Below are the code and all the weights of a small trained network. Each question names an input and a class and asks about switching units off, where a switched-off unit gives its printed mean instead of its output.

import numpy as np


def w(rows, s, z=0):
    codes = np.array(rows[::2]) - 128.0
    scale = np.full(codes.shape[1], s)
    scale[-1] = z or s
    return codes * scale


def norm(h):
    return h / np.sqrt((h * h).mean(-1, keepdims=True) + 1e-5)


def f(y):
    return y / 2 * (1 + np.tanh(0.7978845608 * (y + 0.044715 * y**3)))


def log_softmax(a):
    a = a - a.max(-1, keepdims=True)
    return a - np.log(np.exp(a).sum(-1, keepdims=True))


def net(x, mask):
    res = np.array(x, float).reshape(1, 7) / 4 @ E
    u = 0
    for l in range(3):
        y = f(norm(res) @ A[l][:, :-1].T + A[l][:, -1])
        res = res + np.where(mask[u : u + 8], y, B[l][:, -1]) @ B[l][:, :-1]
        u += 8
    return log_softmax(norm(res)[-1] @ U[:, :-1].T + U[:, -1])


A, B = {}, {}
E = w([
[43,111,99,41,75,88,44,187,109,155,205],'x0',
[126,126,134,128,123,124,124,128,130,130,119],'x1',
[137,129,127,112,133,133,135,124,125,122,139],'x2',
[123,52,58,152,62,130,108,9,24,127,115],'x3',
[151,150,84,140,82,42,220,93,175,251,169],'x4',
[125,130,130,135,129,130,125,126,130,131,130],'x5',
[129,133,120,130,132,135,126,128,130,131,134],'x6',
],0.0013)
A[0] = w([
[98,101,58,191,101,142,176,56,99,86,66,120],'L0N0',
[140,76,181,132,137,213,21,157,80,1,103,109],'L0N1',
[68,136,155,99,128,112,72,147,97,135,188,8],'L0N2',
[208,159,162,236,220,146,244,59,121,84,43,164],'L0N3',
[69,160,150,103,134,86,107,204,167,143,168,127],'L0N4',
[107,191,114,152,164,102,168,166,176,134,150,124],'L0N5',
[154,132,158,133,119,134,96,106,129,129,148,134],'L0N6',
[159,116,122,134,145,152,91,167,171,123,157,75],'L0N7',
],0.0019,0.0016)
B[0] = w([
[225,114,213,147,142,113,65,140,165,121,128,158],'L0N0',
[16,157,109,160,155,90,252,140,108,67,95,214],'L0N1',
[207,114,29,122,130,122,112,181,121,99,127,111],'L0N2',
[202,74,128,179,11,223,116,200,200,123,126,252],'L0N3',
[196,156,149,95,144,144,105,159,139,137,101,169],'L0N4',
[128,52,208,131,179,133,120,111,125,132,59,152],'L0N5',
[125,87,122,108,120,87,148,138,147,97,61,130],'L0N6',
[109,128,158,75,151,130,152,88,80,120,134,119],'L0N7',
],0.0018,0.0021)
A[1] = w([
[124,121,130,120,100,56,188,71,169,235,187,70],'L1N0',
[137,169,181,79,213,137,120,185,177,135,178,8],'L1N1',
[37,134,56,66,97,66,51,201,84,151,176,109],'L1N2',
[38,100,161,120,220,195,86,143,81,40,80,55],'L1N3',
[133,219,194,80,194,144,174,239,221,136,124,181],'L1N4',
[178,127,100,132,104,27,197,94,211,254,157,107],'L1N5',
[50,116,105,24,125,63,35,155,98,164,195,71],'L1N6',
[128,45,48,146,59,130,90,9,29,104,136,140],'L1N7',
],0.0024,0.0014)
B[1] = w([
[63,160,132,150,168,147,166,182,77,68,68,155],'L1N0',
[154,156,137,99,172,71,83,81,146,184,123,150],'L1N1',
[213,75,135,206,97,198,176,61,191,93,96,191],'L1N2',
[77,179,41,133,98,103,186,127,44,132,156,183],'L1N3',
[144,94,117,118,117,63,66,43,82,171,132,252],'L1N4',
[36,176,68,116,136,150,122,160,35,4,112,194],'L1N5',
[228,70,92,199,47,207,191,94,169,108,76,183],'L1N6',
[155,195,230,37,254,36,50,168,172,220,153,198],'L1N7',
],0.0027,0.003)
A[2] = w([
[129,60,110,83,55,201,135,185,195,127,201,94],'L2N0',
[175,86,124,180,51,210,158,133,173,102,115,96],'L2N1',
[3,182,81,124,146,144,175,166,73,63,132,45],'L2N2',
[122,158,193,78,191,112,69,121,150,206,132,2],'L2N3',
[180,79,153,199,65,216,142,144,187,143,134,80],'L2N4',
[185,132,175,102,167,63,59,85,117,177,139,88],'L2N5',
[25,169,84,149,124,143,176,158,69,71,153,50],'L2N6',
[128,146,183,79,196,91,60,128,158,222,140,20],'L2N7',
],0.0039,0.0022)
B[2] = w([
[247,117,131,151,137,211,108,78,220,66,129,142],'L2N0',
[193,68,103,38,118,192,87,36,219,103,223,253],'L2N1',
[67,229,64,252,34,70,237,208,66,116,9,251],'L2N2',
[102,80,185,87,176,74,68,109,77,202,191,177],'L2N3',
[181,81,20,84,53,203,120,65,176,81,192,244],'L2N4',
[55,121,200,109,204,116,104,205,113,161,129,231],'L2N5',
[80,230,128,201,124,70,206,200,130,144,28,227],'L2N6',
[100,89,239,80,212,85,69,116,47,202,199,202],'L2N7',
],0.0035,0.0031)
U = w([
[244,17,8,63,36,239,113,24,253,45,228,254],'0',
[10,232,24,231,49,32,244,236,48,87,13,24],'1',
[58,47,231,31,245,26,19,169,62,239,224,83],'2',
],0.0048,0.0011)

Each question gives the input, the list of numbers given to net, and the class t.
The units are the neurons (one row each of A and B). Each row of codes is followed by its name. A weight is (code - 128) times the scale printed after its matrix; where a second scale follows, it is the last column's (A, B and U).
mask holds one flag per neuron, layer by layer. A switched-off neuron (its flag False) gives its mean, the last column of its row in B, instead of its output. The means were averaged over made-up inputs and are rounded, as every weight is.
A unit's drop is (log p(t) with every unit on - log p(t) with that unit switched off) / (log p(t) with every unit on - log p(t) with every unit switched off).
most important unit: the unit with the biggest drop
top k neurons: the k neurons with the biggest drops, biggest first
top k neurons in layer l: the k neurons of layer l with the biggest drops, biggest first
drop when u is switched off: that unit's drop, to one decimal
input [-7,-5,-2,-4,0,0,-2], class 0: most important unit	L0N3
input [-6,-5,2,-6,-5,6,5], class 0: top 2 neurons	(L0N3, L1N7)
input [5,-5,-6,6,-6,-7,1], class 1: top 4 neurons	(L0N1, L1N3, L0N3, L1N4)
input [4,-5,-1,5,-5,8,2], class 1: top 2 neurons in layer 1	(L1N3, L1N4)
input [6,0,3,6,-7,6,-2], class 1: top 3 neurons	(L0N1, L1N3, L0N3)
input [7,0,0,6,1,-8,-8], class 0: top 2 neurons	(L1N6, L1N2)
input [3,-5,-7,7,-5,-6,6], class 2: top 2 neurons in layer 1	(L1N7, L1N5)
input [8,-3,-3,-7,7,-7,3], class 0: top 3 neurons in layer 1	(L1N6, L1N7, L1N2)
input [5,7,2,-6,-7,-6,8], class 1: top 2 neurons	(L1N3, L0N1)
input [-5,3,-2,6,4,8,6], class 2: top 3 neurons in layer 1	(L1N7, L1N6, L1N2)
input [7,8,-5,5,6,8,-5], class 0: top 2 neurons in layer 1	(L1N6, L1N2)
input [-2,6,-8,4,-1,7,-5], class 2: drop when L1N7 is switched off	1.0
input [6,0,-1,-2,3,-2,3], class 0: drop when L1N1 is switched off	0.0
input [-4,5,0,8,-1,-3,2], class 2: top neuron in layer 1	(L1N7)
input [4,6,1,1,-6,-2,-2], class 1: drop when L0N1 is switched off	5.8
input [-3,-6,-5,8,3,-3,1], class 2: drop when L1N7 is switched off	1.3
